data =
[[ -7 -54  15 -12   3 -28   3  17 -41  41   9  10  -4   0  -9]
 [-14 -56  13 -15  -2 -31   5  14 -39  45   8  15  -7  -1 -10]
 [-11 -55  14 -13   0 -30   5  15 -40  43   8  13  -6  -1 -10]
 [-19 -59  12 -18  -5 -32   7  11 -40  49   7  19  -8  -2 -12]
 [  3 -51  19  -8   9 -27   2  23 -42  35  11   4  -2   1  -7]
 [-17 -58  12 -17  -3 -31   6  12 -40  48   7  18  -7  -1 -10]]
Indices start at 1.
row 1 col 1: -7
row 1 col 9: -41
row 4 col 11: 7
row 6 col 12: 18
row 3 col 15: -10
row 4 col 8: 11
row 1 col 11: 9
row 2 col 1: -14
row 3 col 5: 0
row 4 col 5: -5
row 6 col 4: -17
row 4 col 12: 19
row 5 col 6: -27
row 3 col 10: 43
row 3 col 4: -13
row 1 col 2: -54
row 2 col 9: -39
row 1 col 5: 3
row 4 col 7: 7
row 2 col 15: -10
row 4 col 2: -59
row 3 col 9: -40
row 5 col 3: 19
row 5 col 10: 35
row 5 col 1: 3
row 5 col 5: 9
row 6 col 6: -31
row 5 col 7: 2
row 5 col 4: -8
row 3 col 2: -55
row 2 col 7: 5
row 5 col 13: -2

X =
[[ -2   6   0   0   4  -4   0   0   0   6]
 [ -8  22 -22  -1  12 -14 -16 -18   0  21]
 [  1   0   2  -3  -3   1   1   2   0  -1]
 [  2  -3   2   2  -2  -1   0   0   1  -1]
 [  0   0 -12   1   6  -8  -9   0  -1  12]
 [  1   0   1  12  -2  -1   2   0   1  -1]
 [  0   0   3   0  -5   3 -14   0   0  27]
 [ 10 -21  20   2   0   0  11  15   5   0]
 [ 24 -41   0   1 -26 -12  14  -4   6 -12]
 [  0   0 -28   1   4  28   0  24   6   8]
 [  6 -14 -49   0 -49 -22 -46 -26   0  38]
 [ -8  10  -4   6   0   0   2  -6  11  -4]
 [-10  27   0  -1   0 -16 -19   0  -3  25]
 [  3  -7 -23  -1 -23   0 -22 -12  -7   0]
 [  0   0 -16   0 -16  -7 -15  -9  -4  13]
 [ 16   0 -37  -5   0  37 -56  32   8  11]]
Rows and columns are counted from 1.
row 1 col 1 = -2
row 16 col 6 = 37
row 7 col 9 = 0
row 6 col 8 = 0
row 5 col 2 = 0
row 10 col 7 = 0
row 3 col 8 = 2
row 6 col 7 = 2
row 7 col 2 = 0
row 5 col 3 = -12
row 2 col 8 = -18
row 6 col 3 = 1
row 16 col 5 = 0
row 5 col 7 = -9
row 3 col 10 = -1
row 13 col 3 = 0
row 1 col 4 = 0
row 14 col 9 = -7
row 8 col 4 = 2
row 4 col 4 = 2
row 16 col 10 = 11
row 16 col 3 = -37
row 15 col 7 = -15
row 4 col 5 = -2
row 2 col 3 = -22
row 10 col 3 = -28
row 11 col 7 = -46
row 5 col 6 = -8
row 2 col 1 = -8
row 12 col 5 = 0
row 3 col 3 = 2
row 14 col 2 = -7

a =
[[21, 18, 13, -4, 14, 40, -36, 8, -26, -22, -18, 12, 31],
 [-9, 16, 20, 18, 9, 51, -17, 2, -20, -8, -4, 7, 29],
 [8, -3, 25, -14, -10, -20, 13, 1, 9, 4, 2, -18, -11],
 [-20, 4, 22, 5, -1, -9, 0, 1, 3, -2, 1, -13, 1],
 [-6, 3, 18, -9, 6, -6, 3, -5, -6, -12, -1, -5, -5],
 [-22, -9, 33, 5, -12, -22, 28, -7, 5, 22, 18, -15, -21],
 [-17, -13, 28, 4, 4, -22, 7, 1, 10, 10, -1, -20, -13],
 [8, 6, 22, 4, 11, 23, -22, 0, -2, -2, -10, -9, 31]]
Indices start at 1.
(1, 1) => 21
(2, 6) => 51
(4, 12) => -13
(8, 8) => 0
(8, 11) => -10
(5, 3) => 18
(2, 10) => -8
(8, 2) => 6
(1, 6) => 40
(3, 7) => 13
(6, 8) => -7
(1, 10) => -22
(7, 3) => 28
(2, 2) => 16
(8, 6) => 23
(2, 1) => -9
(3, 10) => 4
(1, 4) => -4
(3, 9) => 9
(4, 13) => 1
(1, 8) => 8
(8, 1) => 8
(6, 3) => 33
(4, 10) => -2
(2, 11) => -4
(6, 5) => -12
(5, 11) => -1
(5, 2) => 3
(5, 13) => -5
(7, 1) => -17
(3, 6) => -20
(1, 7) => -36
(3, 2) => -3
